Below is a small trained network, with its code and all its weights. Each question gives an input and a class and asks what happens when units are switched off, that is, made to give their printed mean instead of their output.

import numpy as np


def w(rows, s, z=0):
    codes = np.array(rows[::2]) - 128.0
    scale = np.full(codes.shape[1], s)
    scale[-1] = z or s
    return codes * scale


def norm(h):
    return h / np.sqrt((h * h).mean(-1, keepdims=True) + 1e-5)


def f(y):
    return y / 2 * (1 + np.tanh(0.7978845608 * (y + 0.044715 * y**3)))


def log_softmax(a):
    a = a - a.max(-1, keepdims=True)
    return a - np.log(np.exp(a).sum(-1, keepdims=True))


def net(x, mask):
    res = np.array(x, float).reshape(1, 5) / 4 @ E
    u = 0
    for l in range(2):
        y = f(norm(res) @ A[l][:, :-1].T + A[l][:, -1])
        res = res + np.where(mask[u : u + 11], y, B[l][:, -1]) @ B[l][:, :-1]
        u += 11
    return log_softmax(norm(res)[-1] @ U[:, :-1].T + U[:, -1])


A, B = {}, {}
E = w([
[126,130,126,127],'x0',
[103,244,25,146],'x1',
[44,110,167,208],'x2',
[62,139,151,1],'x3',
[103,55,50,127],'x4',
],0.009)
A[0] = w([
[77,112,156,59,98],'0.n1',
[111,14,31,101,43],'0.n2',
[203,120,143,196,77],'0.n3',
[182,49,195,103,47],'0.n4',
[111,114,160,146,118],'0.n5',
[250,96,94,75,67],'0.n6',
[177,195,222,131,3],'0.n7',
[127,178,87,124,123],'0.n8',
[180,98,102,178,69],'0.n9',
[53,98,160,185,16],'0.n10',
[126,168,188,110,86],'0.n11',
],0.019,0.0042)
B[0] = w([
[139,157,103,28,223],'0.n1',
[252,111,196,175,241],'0.n2',
[167,138,103,22,223],'0.n3',
[54,22,57,151,253],'0.n4',
[89,106,137,140,154],'0.n5',
[34,208,193,150,250],'0.n6',
[230,112,190,196,215],'0.n7',
[102,108,72,154,201],'0.n8',
[142,118,133,46,192],'0.n9',
[61,200,191,140,200],'0.n10',
[196,120,149,133,177],'0.n11',
],0.033,0.0071)
A[1] = w([
[149,156,97,4,170],'1.n1',
[70,200,136,136,66],'1.n2',
[202,121,147,188,58],'1.n3',
[210,155,27,183,252],'1.n4',
[135,170,158,142,107],'1.n5',
[127,142,118,144,50],'1.n6',
[148,122,142,5,105],'1.n7',
[28,196,176,149,21],'1.n8',
[100,146,12,183,125],'1.n9',
[91,61,41,174,91],'1.n10',
[164,121,125,156,11],'1.n11',
],0.018,0.0021)
B[1] = w([
[155,198,28,60,254],'1.n1',
[71,111,217,119,186],'1.n2',
[195,107,208,89,200],'1.n3',
[71,41,187,73,201],'1.n4',
[121,98,179,128,160],'1.n5',
[126,100,121,129,122],'1.n6',
[146,208,19,106,242],'1.n7',
[47,230,199,171,220],'1.n8',
[71,1,85,76,177],'1.n9',
[66,60,137,21,177],'1.n10',
[133,125,166,137,140],'1.n11',
],0.027,0.0098)
U = w([
[163,195,42,62,155],'0',
[114,123,157,84,253],'1',
[237,84,216,120,91],'2',
[38,207,180,154,127],'3',
[33,4,78,100,103],'4',
[132,130,87,171,77],'5',
[130,121,49,233,18],'6',
],0.013,0.011)

Each question gives the input, the list of numbers given to net, and the class t.
The units are the neurons (one row each of A and B). Each row of codes is followed by its name. A weight is (code - 128) times the scale printed after its matrix; where a second scale follows, it is the last column's (A, B and U).
mask holds one flag per neuron, layer by layer. A switched-off neuron (its flag False) gives its mean, the last column of its row in B, instead of its output. The means were averaged over made-up inputs and are rounded, as every weight is.
A unit's drop is (log p(t) with every unit on - log p(t) with that unit switched off) / (log p(t) with every unit on - log p(t) with every unit switched off).
The circuit of an input: a set's keep is (log p(t) with only the set's units on - log p(t) with every unit switched off) / (log p(t) with every unit on - log p(t) with every unit switched off). Starting from the 12 units with the biggest drops (on a tie, the unit counted first), units are removed one at a time, each time the one whose removal leaves the highest keep (on an exact tie, the one counted first), for as long as the keep stays at least 0.8.
units of the circuit, in order: the units of the circuit, biggest drop first
unit that matters most: the unit with the biggest drop
top k neurons: the k neurons with the biggest drops, biggest first
k most important neurons of layer l: the k neurons of layer l with the biggest drops, biggest first
input [-5,-5,5,-6,6], class 0: top 2 neurons	[0.n3; 0.n9]
input [-6,3,6,7,4], class 0: 2 most important neurons of layer 0	[0.n1; 0.n6]
input [-1,4,-3,0,-3], class 4: unit that matters most	0.n8
input [5,-1,2,-6,-7], class 2: top 3 neurons	[0.n7; 0.n1; 1.n3]
input [1,8,1,-7,-1], class 4: 2 most important neurons of layer 1	[1.n9; 1.n4]
input [-1,6,6,5,1], class 3: 4 most important neurons of layer 0	[0.n4; 0.n3; 0.n10; 0.n9]
input [-7,8,1,-6,0], class 4: 2 most important neurons of layer 0	[0.n8; 0.n1]
input [0,1,-5,-3,-2], class 3: 2 most important neurons of layer 0	[0.n6; 0.n1]
input [-1,4,5,1,-2], class 3: top 3 neurons	[0.n10; 0.n4; 1.n8]
input [4,4,-2,8,-6], class 0: top 2 neurons	[0.n1; 0.n2]
input [-1,0,-8,-6,1], class 3: top 3 neurons	[0.n6; 1.n8; 0.n1]
input [3,-2,-5,7,-8], class 2: 4 most important neurons of layer 0	[0.n7; 0.n11; 0.n3; 0.n9]
input [2,-2,-2,5,6], class 2: top 2 neurons	[0.n2; 0.n3]
input [3,0,0,-1,-5], class 2: units of the circuit, in order	[0.n7]
input [1,8,4,6,-4], class 4: 3 most important neurons of layer 0	[0.n8; 0.n6; 0.n3]
input [-4,-5,6,3,5], class 3: units of the circuit, in order	[0.n10; 1.n8]
input [2,7,-1,5,-2], class 4: units of the circuit, in order	[0.n8; 1.n9]
input [-2,-1,-8,0,-8], class 2: top 4 neurons	[0.n7; 0.n11; 0.n10; 1.n3]
input [-5,8,-8,6,-2], class 3: units of the circuit, in order	[0.n3; 1.n8]
input [4,8,7,-5,-3], class 4: unit that matters most	0.n6
